Below is a small trained network, with its code and all its weights. Each question gives an input and a class and asks what happens when units are switched off, that is, made to give their printed mean instead of their output.

import numpy as np


def w(rows, s, z=0):
    codes = np.array(rows[::2]) - 128.0
    scale = np.full(codes.shape[1], s)
    scale[-1] = z or s
    return codes * scale


def f(y):
    return y / 2 * (1 + np.tanh(0.7978845608 * (y + 0.044715 * y**3)))


def log_softmax(a):
    a = a - a.max(-1, keepdims=True)
    return a - np.log(np.exp(a).sum(-1, keepdims=True))


def net(x, mask):
    res = np.array(x, float).reshape(1, 7) / 4 @ E
    y = f(res @ A[0][:, :-1].T + A[0][:, -1])
    res = res + np.where(mask, y, B[0][:, -1]) @ B[0][:, :-1]
    return log_softmax(res[-1] @ U[:, :-1].T + U[:, -1])


A, B = {}, {}
E = w([
[33,13,117],'x0',
[197,31,13],'x1',
[128,128,128],'x2',
[128,128,128],'x3',
[17,246,23],'x4',
[127,128,128],'x5',
[127,128,128],'x6',
],0.013)
A[0] = w([
[115,32,199,160],'N0',
[3,113,69,58],'N1',
[91,198,47,145],'N2',
[159,184,86,113],'N3',
[237,141,180,199],'N4',
[75,160,220,255],'N5',
[162,204,83,114],'N6',
],0.017,0.0097)
B[0] = w([
[128,55,208,241],'N0',
[154,205,52,245],'N1',
[4,97,111,254],'N2',
[87,83,142,183],'N3',
[235,181,86,254],'N4',
[95,229,223,241],'N5',
[60,74,167,200],'N6',
],0.014,0.02)
U = w([
[196,196,151,51],'0',
[55,137,150,44],'1',
[121,104,210,209],'2',
[101,218,82,84],'3',
[217,119,66,251],'4',
[76,51,80,208],'5',
[146,15,120,113],'6',
[120,126,4,88],'7',
],0.018,0.0033)

Each question gives the input, the list of numbers given to net, and the class t.
The units are the neurons (one row each of A and B). Each row of codes is followed by its name. A weight is (code - 128) times the scale printed after its matrix; where a second scale follows, it is the last column's (A, B and U).
mask holds one flag per neuron, in row order. A switched-off neuron (its flag False) gives its mean, the last column of its row in B, instead of its output. The means were averaged over made-up inputs and are rounded, as every weight is.
A unit's drop is (log p(t) with every unit on - log p(t) with that unit switched off) / (log p(t) with every unit on - log p(t) with every unit switched off).
The circuit of an input: a set's keep is (log p(t) with only the set's units on - log p(t) with every unit switched off) / (log p(t) with every unit on - log p(t) with every unit switched off). Starting from all 7 units, units are removed one at a time, each time the one whose removal leaves the highest keep (on an exact tie, the one counted first), for as long as the keep stays at least 0.8.
units of the circuit, in order: the units of the circuit, biggest drop first
k most important neurons: the k neurons with the biggest drops, biggest first
drop when u is switched off: that unit's drop, to one decimal
input [-2,-6,-2,-4,-7,-4,-1], class 0: units of the circuit, in order : [N4]
input [6,3,0,6,3,-5,-2], class 7: 2 most important neurons : [N5; N1]
input [-4,-4,-5,-7,0,1,7], class 0: units of the circuit, in order : [N2; N0; N1]
input [-3,7,1,-5,-1,-7,0], class 4: units of the circuit, in order : [N5; N2]
input [-2,0,5,0,1,4,-5], class 1: units of the circuit, in order : [N1; N0; N4]
input [-4,-5,6,4,1,0,4], class 1: units of the circuit, in order : [N1; N0; N6]
input [2,2,-1,3,1,-2,4], class 7: 2 most important neurons : [N5; N0]
input [-4,2,1,5,-8,2,-5], class 4: units of the circuit, in order : [N4; N5]
input [-8,5,-3,4,2,-8,-1], class 5: units of the circuit, in order : [N6; N5]
input [3,-6,-3,4,0,-6,5], class 2: 2 most important neurons : [N4; N2]
input [0,0,8,-2,5,8,4], class 1: 4 most important neurons : [N4; N2; N6; N3]
input [1,5,-5,-5,2,7,-8], class 7: 3 most important neurons : [N0; N5; N6]
input [6,-2,-5,-4,1,6,-8], class 3: 2 most important neurons : [N1; N2]
input [2,3,1,-4,5,-4,5], class 7: 3 most important neurons : [N5; N1; N0]
input [8,4,-4,4,1,5,-4], class 7: units of the circuit, in order : [N1]
input [6,8,-6,-4,0,-6,-6], class 6: units of the circuit, in order : [N0; N2]
input [-1,3,-1,2,7,2,-5], class 5: units of the circuit, in order : [N5; N2]
input [6,5,4,1,1,-3,3], class 7: 2 most important neurons : [N1; N4]
input [4,-6,-6,2,-1,-1,6], class 2: 2 most important neurons : [N4; N2]
input [6,-6,1,2,2,-7,1], class 3: most important neuron : [N1]
input [-1,-1,-7,-7,7,7,6], class 1: 3 most important neurons : [N2; N4; N6]
input [-1,8,-8,-1,4,6,-7], class 5: 2 most important neurons : [N4; N5]
input [5,3,-8,3,8,6,-8], class 7: 2 most important neurons : [N1; N5]
input [7,-1,-8,-3,2,0,-6], class 3: drop when N1 is switched off : 1.2
input [-3,-5,4,1,7,-4,-4], class 1: drop when N1 is switched off : 0.0
